Below is a small trained network, with its code and all its weights. Each question gives an input and a target symbol and asks what happens when units are switched off, that is, made to give their printed mean instead of their output.

import numpy as np


def w(rows, s, z=0):
    codes = np.array(rows[::2]) - 128.0
    scale = np.full(codes.shape[1], s)
    scale[-1] = z or s
    return codes * scale


def f(y):
    return np.maximum(y, 0)


def softmax(a):
    e = np.exp(a - a.max(-1, keepdims=True))
    return e / e.sum(-1, keepdims=True)


def log_softmax(a):
    a = a - a.max(-1, keepdims=True)
    return a - np.log(np.exp(a).sum(-1, keepdims=True))


def net(x, mask):
    ids = ['δεηθξσψ'.index(c) for c in x.split()]
    T = len(ids)
    res = E[ids] + P[:T]
    u = 0
    for l in range(2):
        r = res
        for j in range(2):
            rows = slice(2 * j, 2 * j + 2)
            q, k, v = (r @ M[l][rows].T for M in (Q, K, V))
            z = softmax(np.where(np.tri(T) > 0, q @ k.T / 2**0.5, -1e9)) @ v
            o = O[l][rows]
            res = res + np.where(mask[u + j], z, o[:, -1]) @ o[:, :-1]
        u += 2
        y = f(res @ A[l][:, :-1].T + A[l][:, -1])
        res = res + np.where(mask[u : u + 4], y, B[l][:, -1]) @ B[l][:, :-1]
        u += 4
    return log_softmax(res[-1] @ U[:, :-1].T + U[:, -1])


Q, K, V, O, A, B = {}, {}, {}, {}, {}, {}
E = w([
[196,114,122,95,43],'δ',
[81,138,127,28,161],'ε',
[140,105,80,73,84],'η',
[131,119,82,70,95],'θ',
[81,77,75,134,107],'ξ',
[67,230,116,147,100],'σ',
[141,7,121,122,149],'ψ',
],0.017)
P = w([
[178,148,5,138,116],'0',
[169,186,2,126,106],'1',
[171,173,14,127,123],'2',
[154,172,47,135,127],'3',
[145,159,72,133,121],'4',
[130,164,84,117,132],'5',
[126,152,95,126,146],'6',
[104,142,107,102,140],'7',
[97,146,127,89,145],'8',
[81,131,156,92,132],'9',
[65,129,178,96,134],'10',
[63,135,180,70,132],'11',
[55,139,182,44,103],'12',
[53,141,171,21,65],'13',
],0.0075)
Q[0] = w([
[58,117,81,16,79],'L0H1',
[109,119,123,152,172],'L0H1',
[168,101,166,52,125],'L0H2',
[132,109,197,246,213],'L0H2',
],0.011)
K[0] = w([
[114,112,173,124,100],'L0H1',
[175,158,111,80,72],'L0H1',
[175,105,177,116,86],'L0H2',
[166,156,1,88,120],'L0H2',
],0.0095)
V[0] = w([
[37,61,2,113,165],'L0H1',
[47,111,145,124,141],'L0H1',
[128,252,79,149,155],'L0H2',
[106,105,133,189,157],'L0H2',
],0.009)
O[0] = w([
[147,160,43,162,218,251],'L0H1',
[74,127,174,105,211,121],'L0H1',
[99,163,133,90,72,112],'L0H2',
[77,129,155,254,140,108],'L0H2',
],0.0083,0.011)
A[0] = w([
[121,137,143,57,158,57],'L0N1',
[1,62,82,159,97,253],'L0N2',
[82,177,161,130,37,2],'L0N3',
[125,247,117,40,141,209],'L0N4',
],0.0064,0.0035)
B[0] = w([
[153,87,111,194,184,139],'L0N1',
[204,255,133,109,198,255],'L0N2',
[191,96,139,170,123,137],'L0N3',
[84,44,76,222,124,233],'L0N4',
],0.0094,0.0066)
Q[1] = w([
[44,150,234,172,43],'L1H1',
[121,117,123,232,107],'L1H1',
[84,137,254,91,62],'L1H2',
[69,102,214,125,55],'L1H2',
],0.0086)
K[1] = w([
[242,58,2,152,96],'L1H1',
[139,167,106,121,192],'L1H1',
[140,96,21,197,100],'L1H2',
[85,144,39,235,52],'L1H2',
],0.0086)
V[1] = w([
[69,29,140,132,102],'L1H1',
[112,153,120,229,107],'L1H1',
[59,68,109,122,152],'L1H2',
[203,1,170,122,167],'L1H2',
],0.0099)
O[1] = w([
[70,33,42,254,143,5],'L1H1',
[33,199,226,157,113,179],'L1H1',
[100,117,59,181,151,124],'L1H2',
[201,117,179,230,115,123],'L1H2',
],0.0075,0.014)
A[1] = w([
[142,86,146,215,123,208],'L1N1',
[177,111,75,101,153,118],'L1N2',
[97,233,136,126,112,4],'L1N3',
[204,158,139,155,2,192],'L1N4',
],0.0072,0.0035)
B[1] = w([
[101,16,255,79,149,150],'L1N1',
[191,97,85,120,166,203],'L1N2',
[125,90,158,193,92,254],'L1N3',
[124,39,166,118,150,192],'L1N4',
],0.0086)
U = w([
[154,100,142,48,24,189],'δ',
[62,107,48,127,202,28],'ε',
[154,147,12,142,62,37],'η',
[150,145,9,150,64,4],'θ',
[157,238,83,54,151,208],'ξ',
[1,180,170,138,47,222],'σ',
[224,168,158,245,172,26],'ψ',
],0.0045)

Each question gives the input, a string of symbols that net reads in full, and the target symbol t.
The units are the heads (2 rows each of Q, K, V and O) and the neurons (one row each of A and B). Each row of codes is followed by its name. A weight is (code - 128) times the scale printed after its matrix; where a second scale follows, it is the last column's (O, A, B and U).
mask holds one flag per unit, layer by layer, with each layer's heads first. A switched-off unit (its flag False) gives its mean, the last column of its rows in O or B, instead of its output. The means were averaged over made-up inputs and are rounded, as every weight is.
A unit's drop is (log p(t) with every unit on - log p(t) with that unit switched off) / (log p(t) with every unit on - log p(t) with every unit switched off).
The circuit of an input: a set's keep is (log p(t) with only the set's units on - log p(t) with every unit switched off) / (log p(t) with every unit on - log p(t) with every unit switched off). Starting from all 12 units, units are removed one at a time, each time the one whose removal leaves the highest keep (on an exact tie, the one counted first), for as long as the keep stays at least 0.8.
circuit, biggest first: the units of the circuit, biggest drop first
top k neurons: the k neurons with the biggest drops, biggest first
top k neurons in layer l: the k neurons of layer l with the biggest drops, biggest first
which heads matter: for each layer, one digit per head in row order, 1 if its drop is at least 0.15 and else 0, layers parted by /
drop when u is switched off: that unit's drop, to one decimal
input η θ η ξ ξ ξ σ, target σ: circuit, biggest first => L1N3, L1N2, L1H1
input ξ δ ξ δ σ η η δ, target σ: top neuron => L0N4
input η δ η δ σ ε, target σ: circuit, biggest first => L0N4, L1H1, L0H2
input δ ψ ξ ξ ξ θ σ θ, target σ: circuit, biggest first => L1H1, L0N4, L0H2
input δ θ η, target δ: which heads matter => 10 / 01
input σ η ψ, target σ: circuit, biggest first => L1H1, L0N4, L0H2
input δ δ δ σ, target δ: circuit, biggest first => L0H1, L0H2, L1N4
input θ δ ψ ψ σ δ δ δ δ ψ ε, target ψ: circuit, biggest first => L1H2, L0N4
input ξ ψ δ ψ ξ σ ξ ξ δ θ θ σ ψ η, target ψ: circuit, biggest first => L1H2, L0H2
input ψ θ η ξ ψ η ψ θ δ σ, target ψ: circuit, biggest first => L1H2, L0N4
input δ η ε δ ψ ε η, target ψ: circuit, biggest first => L0N4, L1H2
input σ ξ ψ ψ ψ σ ψ σ θ ξ ε, target ε: circuit, biggest first => L0N4, L1H1
input ξ δ δ θ, target δ: circuit, biggest first => L0H1, L0H2, L0N2
input σ ψ δ δ ξ ε σ, target σ: which heads matter => 00 / 00
input δ ξ δ, target δ: circuit, biggest first => L1N4, L0H1, L1H2
input δ η δ, target δ: which heads matter => 10 / 01
input ψ δ σ, target ψ: top 2 neurons => L0N4, L0N3
input θ ε δ ξ δ σ ξ, target σ: which heads matter => 00 / 10
input ξ δ ξ ξ δ σ ξ σ ε, target σ: top neuron => L0N4
input σ ξ ξ ε ξ η ξ η ξ ξ ε ψ, target ψ: which heads matter => 10 / 11
input δ ξ δ δ η ξ σ ξ ξ ξ δ σ δ η, target σ: top 2 neurons => L0N4, L1N2
input ε ψ ε, target ε: top 3 neurons => L0N2, L0N4, L1N1
input θ η δ σ σ σ ξ, target σ: top 3 neurons => L0N4, L1N3, L1N2
input θ ξ ξ ξ ξ ξ ξ ξ ψ ψ δ δ ψ ξ, target ψ: top neuron in layer 0 => L0N2
input ξ ξ ξ ξ δ δ ψ ξ ψ σ σ θ δ, target σ: top 2 neurons in layer 0 => L0N4, L0N2
input ε ξ ξ ξ σ η, target σ: drop when L0H1 is switched off => 0.1
input σ δ ψ ξ θ ψ ξ ψ ε ψ, target ψ: drop when L1N1 is switched off => 0.0
input ξ ξ σ θ, target σ: drop when L0N4 is switched off => 0.4
